Below are the code and all the weights of a small trained network. Each question names an input and a target symbol and asks about switching units off, where a switched-off unit gives its printed mean instead of its output.

import numpy as np


def w(rows, s, z=0):
    codes = np.array(rows[::2]) - 128.0
    scale = np.full(codes.shape[1], s)
    scale[-1] = z or s
    return codes * scale


def f(y):
    return y / 2 * (1 + np.tanh(0.7978845608 * (y + 0.044715 * y**3)))


def softmax(a):
    e = np.exp(a - a.max(-1, keepdims=True))
    return e / e.sum(-1, keepdims=True)


def log_softmax(a):
    a = a - a.max(-1, keepdims=True)
    return a - np.log(np.exp(a).sum(-1, keepdims=True))


def net(x, mask):
    ids = ['ΓΔΛΞαβεζηθμπσω'.index(c) for c in x.split()]
    T = len(ids)
    res = E[ids] + P[:T]
    u = 0
    for l in range(2):
        r = res
        for j in range(3):
            rows = slice(3 * j, 3 * j + 3)
            q, k, v = (r @ M[l][rows].T for M in (Q, K, V))
            z = softmax(np.where(np.tri(T) > 0, q @ k.T / 3**0.5, -1e9)) @ v
            o = O[l][rows]
            res = res + np.where(mask[u + j], z, o[:, -1]) @ o[:, :-1]
        u += 3
        y = f(res @ A[l][:, :-1].T + A[l][:, -1])
        res = res + np.where(mask[u : u + 4], y, B[l][:, -1]) @ B[l][:, :-1]
        u += 4
    return log_softmax(res[-1] @ U[:, :-1].T + U[:, -1])


Q, K, V, O, A, B = {}, {}, {}, {}, {}, {}
E = w([
[70,160,139,146,82,171,89,66,116,107],'Γ',
[149,121,108,64,132,126,137,109,59,106],'Δ',
[118,58,103,51,179,103,158,207,185,176],'Λ',
[74,186,170,111,128,189,238,76,176,110],'Ξ',
[5,123,123,224,107,122,176,73,49,86],'α',
[116,177,140,81,118,88,125,112,158,215],'β',
[138,214,179,106,100,121,187,130,201,123],'ε',
[102,136,166,54,112,192,85,38,139,153],'ζ',
[174,211,120,126,105,115,127,141,142,113],'η',
[129,201,196,77,162,147,126,176,59,210],'θ',
[185,83,212,151,156,60,87,99,79,127],'μ',
[145,147,205,213,149,153,77,137,139,70],'π',
[126,172,182,93,108,157,178,182,91,30],'σ',
[94,98,160,54,183,116,210,69,66,156],'ω',
],0.02)
P = w([
[207,69,146,188,61,205,161,165,139,209],'0',
[166,95,166,184,68,193,141,184,122,199],'1',
[150,124,182,159,75,182,141,172,121,182],'2',
[140,149,183,153,89,178,134,168,112,169],'3',
[128,155,189,135,91,156,125,162,105,149],'4',
[120,174,185,138,113,157,126,146,110,136],'5',
[112,193,176,124,112,152,107,157,95,121],'6',
[101,190,175,114,126,136,110,132,99,110],'7',
[95,205,172,112,144,135,100,133,99,100],'8',
[86,208,166,103,157,128,90,130,88,91],'9',
[79,216,175,98,173,113,87,134,92,82],'10',
[73,222,157,106,198,109,96,98,116,76],'11',
[80,249,172,96,202,108,78,113,114,68],'12',
],0.011)
Q[0] = w([
[92,180,159,76,143,190,175,117,89,112],'0.h1',
[105,193,209,108,127,121,96,107,104,125],'0.h1',
[144,83,142,155,122,121,152,90,124,111],'0.h1',
[64,158,132,84,122,121,118,137,124,83],'0.h2',
[134,81,89,110,128,135,136,172,165,162],'0.h2',
[115,102,90,175,172,157,143,142,136,139],'0.h2',
[168,129,37,143,126,145,119,139,124,109],'0.h3',
[156,133,117,99,138,123,150,163,122,98],'0.h3',
[91,253,216,94,123,169,95,80,116,146],'0.h3',
],0.011)
K[0] = w([
[53,178,67,82,199,77,65,135,166,98],'0.h1',
[92,198,169,111,226,55,66,89,117,50],'0.h1',
[190,138,176,185,40,90,124,118,51,185],'0.h1',
[85,160,74,75,203,85,160,168,100,83],'0.h2',
[165,35,42,87,87,167,192,215,122,174],'0.h2',
[146,70,168,205,63,192,208,159,164,166],'0.h2',
[91,75,241,127,58,218,200,125,113,220],'0.h3',
[148,181,102,97,102,154,75,87,168,242],'0.h3',
[69,186,134,73,254,70,101,102,120,52],'0.h3',
],0.0063)
V[0] = w([
[150,184,89,125,176,18,134,140,186,153],'0.h1',
[115,197,163,123,141,120,41,108,102,68],'0.h1',
[214,145,117,164,64,109,114,110,87,171],'0.h1',
[118,117,96,115,123,110,117,169,118,198],'0.h2',
[109,185,144,128,155,131,78,149,58,190],'0.h2',
[153,123,126,162,56,124,121,148,167,198],'0.h2',
[164,174,149,136,92,122,99,83,181,226],'0.h3',
[92,151,61,107,125,107,77,37,102,137],'0.h3',
[151,93,91,154,95,94,56,174,156,2],'0.h3',
],0.0088)
O[0] = w([
[44,151,150,126,125,126,73,179,50,114,58],'0.h1',
[71,141,194,171,230,160,135,40,174,148,208],'0.h1',
[150,92,103,81,234,133,195,187,125,53,126],'0.h1',
[109,130,55,185,95,161,139,126,192,124,111],'0.h2',
[164,112,174,135,148,70,154,70,132,122,237],'0.h2',
[103,2,143,117,146,134,145,157,40,59,110],'0.h2',
[100,102,247,92,143,168,148,111,111,78,150],'0.h3',
[93,113,72,48,140,110,110,145,155,71,78],'0.h3',
[73,121,7,134,168,178,115,117,130,140,8],'0.h3',
],0.0085,0.011)
A[0] = w([
[66,141,148,245,83,112,113,119,71,93,166],'0.n1',
[139,67,200,66,76,220,2,82,183,164,162],'0.n2',
[197,74,88,135,216,4,60,111,42,106,6],'0.n3',
[180,110,151,204,134,182,62,134,192,102,250],'0.n4',
],0.0047,0.0013)
B[0] = w([
[112,115,131,152,71,117,143,105,113,123,161],'0.n1',
[132,57,107,146,136,75,120,110,124,87,253],'0.n2',
[5,132,160,127,153,143,145,122,178,112,137],'0.n3',
[172,129,119,131,81,158,112,138,134,73,187],'0.n4',
],0.013,0.0058)
Q[1] = w([
[2,105,83,104,30,152,121,197,152,136],'1.h1',
[129,116,147,182,115,170,79,78,91,138],'1.h1',
[123,68,87,123,109,128,71,173,93,199],'1.h1',
[80,25,88,155,97,219,61,205,164,219],'1.h2',
[161,104,96,135,152,87,71,133,85,153],'1.h2',
[146,157,144,113,222,115,200,118,46,234],'1.h2',
[79,43,105,185,120,172,60,160,201,114],'1.h3',
[104,80,130,72,156,146,161,49,107,86],'1.h3',
[80,135,92,171,84,107,191,152,114,155],'1.h3',
],0.0064)
K[1] = w([
[137,102,125,115,109,167,226,160,130,151],'1.h1',
[86,185,82,194,77,160,150,134,128,1],'1.h1',
[126,79,94,118,81,163,149,162,121,88],'1.h1',
[170,77,94,155,137,134,162,197,158,103],'1.h2',
[121,139,146,92,66,214,199,152,160,104],'1.h2',
[81,196,132,159,107,107,82,144,238,75],'1.h2',
[170,64,158,123,106,186,103,240,147,164],'1.h3',
[131,143,119,195,151,88,63,169,150,83],'1.h3',
[153,39,44,180,82,127,186,126,64,133],'1.h3',
],0.0066)
V[1] = w([
[90,228,168,87,123,102,220,129,93,181],'1.h1',
[84,128,50,65,144,107,129,54,64,169],'1.h1',
[109,44,105,108,153,129,145,104,140,76],'1.h1',
[159,118,129,44,186,219,110,148,55,153],'1.h2',
[68,136,136,163,50,175,154,116,189,53],'1.h2',
[109,33,126,221,142,78,94,128,115,166],'1.h2',
[77,102,108,58,108,151,209,92,140,175],'1.h3',
[2,149,154,179,237,112,125,107,127,142],'1.h3',
[37,132,196,122,60,164,91,97,110,156],'1.h3',
],0.0071)
O[1] = w([
[155,122,144,28,178,35,105,143,95,193,190],'1.h1',
[125,140,200,164,143,126,115,139,170,44,6],'1.h1',
[130,223,132,183,147,162,109,169,145,112,111],'1.h1',
[124,148,194,123,116,81,134,60,176,181,83],'1.h2',
[144,2,120,190,168,168,65,105,97,148,114],'1.h2',
[168,138,96,140,95,142,197,154,154,3,127],'1.h2',
[167,174,150,98,90,147,14,168,140,91,104],'1.h3',
[127,97,140,149,55,167,188,175,145,157,150],'1.h3',
[193,83,144,166,78,146,136,188,135,96,180],'1.h3',
],0.0085,0.015)
A[1] = w([
[40,169,142,16,148,181,221,192,55,158,189],'1.n1',
[253,150,86,64,174,140,173,216,230,175,253],'1.n2',
[231,244,183,93,123,130,3,154,52,238,37],'1.n3',
[177,217,173,36,81,142,180,132,137,44,44],'1.n4',
],0.0057,0.0023)
B[1] = w([
[139,254,105,80,97,155,27,125,58,155,197],'1.n1',
[173,110,111,160,237,141,24,148,199,145,183],'1.n2',
[74,102,79,114,83,169,174,146,188,80,252],'1.n3',
[122,148,166,176,125,36,140,177,186,102,181],'1.n4',
],0.012,0.02)
U = w([
[190,141,161,98,100,35,138,77,130,179,33],'Γ',
[76,176,101,125,161,210,91,139,170,95,159],'Δ',
[175,34,137,150,149,132,27,206,145,148,145],'Λ',
[192,175,131,209,97,143,62,188,116,170,97],'Ξ',
[103,134,65,145,2,97,180,191,83,94,185],'α',
[84,92,85,109,164,142,229,117,180,197,162],'β',
[124,86,161,64,68,165,120,136,75,103,128],'ε',
[62,185,152,108,122,182,77,122,46,105,205],'ζ',
[90,161,168,192,197,45,178,162,138,101,127],'η',
[94,167,165,126,80,105,92,201,50,54,129],'θ',
[122,60,216,101,246,159,168,160,104,121,253],'μ',
[181,155,126,181,104,173,119,69,111,224,91],'π',
[115,94,136,126,58,132,40,148,193,43,99],'σ',
[148,27,161,81,55,161,168,152,174,106,42],'ω',
],0.0077,0.0058)

Each question gives the input, a string of symbols that net reads in full, and the target symbol t.
The units are the heads (3 rows each of Q, K, V and O) and the neurons (one row each of A and B). Each row of codes is followed by its name. A weight is (code - 128) times the scale printed after its matrix; where a second scale follows, it is the last column's (O, A, B and U).
mask holds one flag per unit, layer by layer, with each layer's heads first. A switched-off unit (its flag False) gives its mean, the last column of its rows in O or B, instead of its output. The means were averaged over made-up inputs and are rounded, as every weight is.
A unit's drop is (log p(t) with every unit on - log p(t) with that unit switched off) / (log p(t) with every unit on - log p(t) with every unit switched off).
k most important neurons: the k neurons with the biggest drops, biggest first
which heads matter: for each layer, one digit per head in row order, 1 if its drop is at least 0.15 and else 0, layers parted by /
input Ξ θ θ θ μ θ Δ Γ ε θ θ, target Γ: which heads matter : 111 / 101
input Ξ ε θ μ μ ε β ω ω, target σ: 4 most important neurons : 1.n3; 1.n2; 0.n2; 1.n4
input η θ Λ β σ ω ε ζ, target Γ: 4 most important neurons : 0.n2; 1.n3; 1.n2; 0.n4
input σ μ Δ π, target π: 3 most important neurons : 1.n3; 0.n4; 0.n3
input ε η θ θ α β, target Λ: most important neuron : 1.n2
input Λ ω π ζ μ Ξ μ μ, target μ: 2 most important neurons : 1.n3; 1.n4
input Δ μ ω σ θ σ Γ θ θ ω ε θ, target ε: 3 most important neurons : 1.n3; 1.n1; 1.n4
input ζ θ Ξ θ, target ω: which heads matter : 000 / 001
input ζ π ζ α ζ Δ, target η: which heads matter : 000 / 100
input Ξ π θ Γ Γ Δ, target μ: which heads matter : 000 / 010
input σ μ Δ, target Ξ: 2 most important neurons : 0.n3; 1.n3
input η Ξ Δ Δ ω ε ζ θ ζ ω ζ θ ω, target Γ: which heads matter : 111 / 100
input θ μ η σ ζ, target π: which heads matter : 001 / 100
input α η Λ μ η σ π, target π: which heads matter : 100 / 000
input η Λ Λ Ξ, target α: which heads matter : 110 / 000
input Ξ θ Δ ε Λ σ ω μ η, target Ξ: which heads matter : 100 / 001
input μ ω θ ζ ζ ζ ω, target η: which heads matter : 000 / 100
input π π Ξ, target π: which heads matter : 100 / 100
input β Λ Ξ β σ Δ ω ε β β Λ α α, target α: which heads matter : 101 / 011
input μ σ Ξ θ Γ Ξ, target μ: 2 most important neurons : 1.n3; 1.n1
input θ η θ η β ω μ ζ η Ξ μ ω, target Ξ: which heads matter : 000 / 001
input Γ θ ζ θ, target η: 2 most important neurons : 0.n2; 1.n4
input θ θ Λ Δ, target α: which heads matter : 111 / 001
input θ θ ζ ζ θ Δ Λ θ ζ Γ β ζ σ, target η: which heads matter : 101 / 100
input Λ μ θ Ξ η, target ω: 3 most important neurons : 1.n3; 1.n1; 0.n2
input μ μ θ, target Ξ: 2 most important neurons : 1.n1; 0.n3
input ζ ζ ω ε, target σ: 2 most important neurons : 1.n3; 1.n2
input α θ Δ Λ ω ζ β ε ζ σ μ θ, target Ξ: 3 most important neurons : 0.n3; 1.n1; 1.n2
input θ ω Λ ζ π θ σ ω, target β: most important neuron : 1.n3
